Below are the code and all the weights of a small trained network. Each question names an input and a target symbol and asks about switching units off, where a switched-off unit gives its printed mean instead of its output.

import numpy as np


def w(rows, s, z=0):
    codes = np.array(rows[::2]) - 128.0
    scale = np.full(codes.shape[1], s)
    scale[-1] = z or s
    return codes * scale


def norm(h):
    return h / np.sqrt((h * h).mean(-1, keepdims=True) + 1e-5)


def f(y):
    return y / 2 * (1 + np.tanh(0.7978845608 * (y + 0.044715 * y**3)))


def softmax(a):
    e = np.exp(a - a.max(-1, keepdims=True))
    return e / e.sum(-1, keepdims=True)


def log_softmax(a):
    a = a - a.max(-1, keepdims=True)
    return a - np.log(np.exp(a).sum(-1, keepdims=True))


def net(x, mask):
    ids = ['ΓΞΠΣεζημφψ'.index(c) for c in x.split()]
    T = len(ids)
    res = E[ids] + P[:T]
    q, k, v = (norm(res) @ M[0].T for M in (Q, K, V))
    z = softmax(np.where(np.tri(T) > 0, q @ k.T / 4**0.5, -1e9)) @ v
    res = res + np.where(mask[0], z, O[0][:, -1]) @ O[0][:, :-1]
    y = f(norm(res) @ A[0][:, :-1].T + A[0][:, -1])
    res = res + np.where(mask[1:9], y, B[0][:, -1]) @ B[0][:, :-1]
    return log_softmax(norm(res)[-1] @ U[:, :-1].T + U[:, -1])


Q, K, V, O, A, B = {}, {}, {}, {}, {}, {}
E = w([
[160,124,109,41,151],'Γ',
[122,106,120,41,149],'Ξ',
[162,127,83,18,173],'Π',
[119,110,115,35,171],'Σ',
[82,202,114,132,184],'ε',
[6,185,101,94,160],'ζ',
[185,194,145,240,8],'η',
[70,173,72,90,177],'μ',
[5,116,66,83,88],'φ',
[235,128,3,222,88],'ψ',
],0.014)
P = w([
[139,7,120,150,245],'0',
[221,151,147,43,83],'1',
[179,87,102,93,207],'2',
[50,36,110,185,233],'3',
[194,181,126,49,82],'4',
[167,127,90,90,198],'5',
[71,66,95,178,212],'6',
[160,210,115,65,88],'7',
[147,161,75,102,194],'8',
[91,82,71,165,198],'9',
[148,210,125,60,80],'10',
[157,185,52,82,196],'11',
],0.013)
Q[0] = w([
[78,196,136,28,154],'h1',
[64,149,154,75,114],'h1',
[23,138,8,77,200],'h1',
[196,152,224,179,5],'h1',
],0.013)
K[0] = w([
[173,175,73,229,97],'h1',
[143,114,82,178,48],'h1',
[75,206,19,179,107],'h1',
[153,59,252,132,147],'h1',
],0.012)
V[0] = w([
[161,175,2,114,196],'h1',
[155,73,4,121,62],'h1',
[170,181,123,214,149],'h1',
[82,89,94,148,121],'h1',
],0.0074)
O[0] = w([
[120,51,138,223,169,254],'h1',
[128,22,116,211,45,197],'h1',
[175,106,255,202,109,136],'h1',
[158,75,121,77,114,133],'h1',
],0.0077,0.0084)
A[0] = w([
[156,141,131,129,30,207],'n1',
[113,82,137,115,180,113],'n2',
[83,97,85,158,153,97],'n3',
[191,149,123,150,93,169],'n4',
[131,129,56,141,173,58],'n5',
[103,130,207,123,143,194],'n6',
[136,205,156,84,6,96],'n7',
[80,84,139,50,154,7],'n8',
],0.017,0.011)
B[0] = w([
[63,114,220,180,114,228],'n1',
[177,116,161,104,93,228],'n2',
[76,180,117,95,140,254],'n3',
[56,141,141,94,128,204],'n4',
[124,143,177,160,111,209],'n5',
[168,193,127,179,92,163],'n6',
[248,142,86,175,223,173],'n7',
[196,141,106,163,68,138],'n8',
],0.016,0.0075)
U = w([
[137,112,97,99,115,181],'Γ',
[138,123,83,99,59,206],'Ξ',
[131,115,73,91,161,141],'Π',
[138,136,94,101,99,186],'Σ',
[159,157,164,177,188,18],'ε',
[93,193,115,55,105,116],'ζ',
[84,138,184,127,22,144],'η',
[61,120,140,77,245,1],'μ',
[54,102,54,39,108,151],'φ',
[81,50,47,183,180,105],'ψ',
],0.012,0.0047)

Each question gives the input, a string of symbols that net reads in full, and the target symbol t.
The units are the heads (4 rows each of Q, K, V and O) and the neurons (one row each of A and B). Each row of codes is followed by its name. A weight is (code - 128) times the scale printed after its matrix; where a second scale follows, it is the last column's (O, A, B and U).
mask holds one flag per unit, heads first, then neurons. A switched-off unit (its flag False) gives its mean, the last column of its rows in O or B, instead of its output. The means were averaged over made-up inputs and are rounded, as every weight is.
A unit's drop is (log p(t) with every unit on - log p(t) with that unit switched off) / (log p(t) with every unit on - log p(t) with every unit switched off).
The circuit of an input: a set's keep is (log p(t) with only the set's units on - log p(t) with every unit switched off) / (log p(t) with every unit on - log p(t) with every unit switched off). Starting from all 9 units, units are removed one at a time, each time the one whose removal leaves the highest keep (on an exact tie, the one counted first), for as long as the keep stays at least 0.8.
units of the circuit, in order: the units of the circuit, biggest drop first
most important unit: the unit with the biggest drop
k most important neurons: the k neurons with the biggest drops, biggest first
drop of u: that unit's drop, to one decimal
input Ξ η Ξ ε ζ, target ε: 2 most important neurons : [n7; n1]
input Γ ζ ψ Γ Ξ μ ζ η φ μ, target φ: most important unit : n3
input Σ η μ Σ Ξ Π μ ζ, target ε: units of the circuit, in order : [n7; h1]
input ψ η ζ, target ζ: 3 most important neurons : [n3; n1; n5]
input Σ ψ μ φ φ Γ Γ, target φ: units of the circuit, in order : [h1; n1; n7]
input μ Ξ φ μ, target φ: 4 most important neurons : [n3; n1; n7; n2]
input ε μ Σ ψ ζ Γ Γ, target ζ: 2 most important neurons : [n3; n1]
input ψ ψ μ η, target ψ: 3 most important neurons : [n5; n1; n2]
input φ η Γ φ, target φ: units of the circuit, in order : [h1; n1]
input φ μ η φ φ Σ η Σ Γ φ, target φ: units of the circuit, in order : [n1; h1]
input μ η Γ Ξ, target η: 4 most important neurons : [n7; n2; n6; n3]
input η Γ Ξ ψ ε φ Σ φ Γ Π, target φ: units of the circuit, in order : [h1; n7]
input φ ψ Ξ ζ Σ φ ζ, target φ: units of the circuit, in order : [n3; h1; n1]
input Σ μ Ξ Ξ μ Π φ Σ, target Ξ: most important unit : n8
input φ ψ Γ Σ η φ Π, target φ: 4 most important neurons : [n3; n7; n1; n2]
input ζ Γ Π φ φ, target ψ: 2 most important neurons : [n7; n1]
input η φ φ ζ ζ ζ Σ Π μ Σ Ξ, target ε: drop of n4 : 0.0
input η η Σ Ξ, target η: drop of h1 : 0.2
input ζ φ Σ Π Γ, target μ: drop of n7 : 0.2
input ψ φ η Ξ, target φ: drop of n3 : 0.5
input Π η Γ φ φ, target ε: most important neuron : [n7]
input ψ Γ Γ ζ Π Π Ξ φ μ Σ, target φ: 4 most important neurons : [n3; n1; n7; n2]
input Γ μ ε Σ ζ Ξ Ξ, target ζ: 2 most important neurons : [n3; n1]
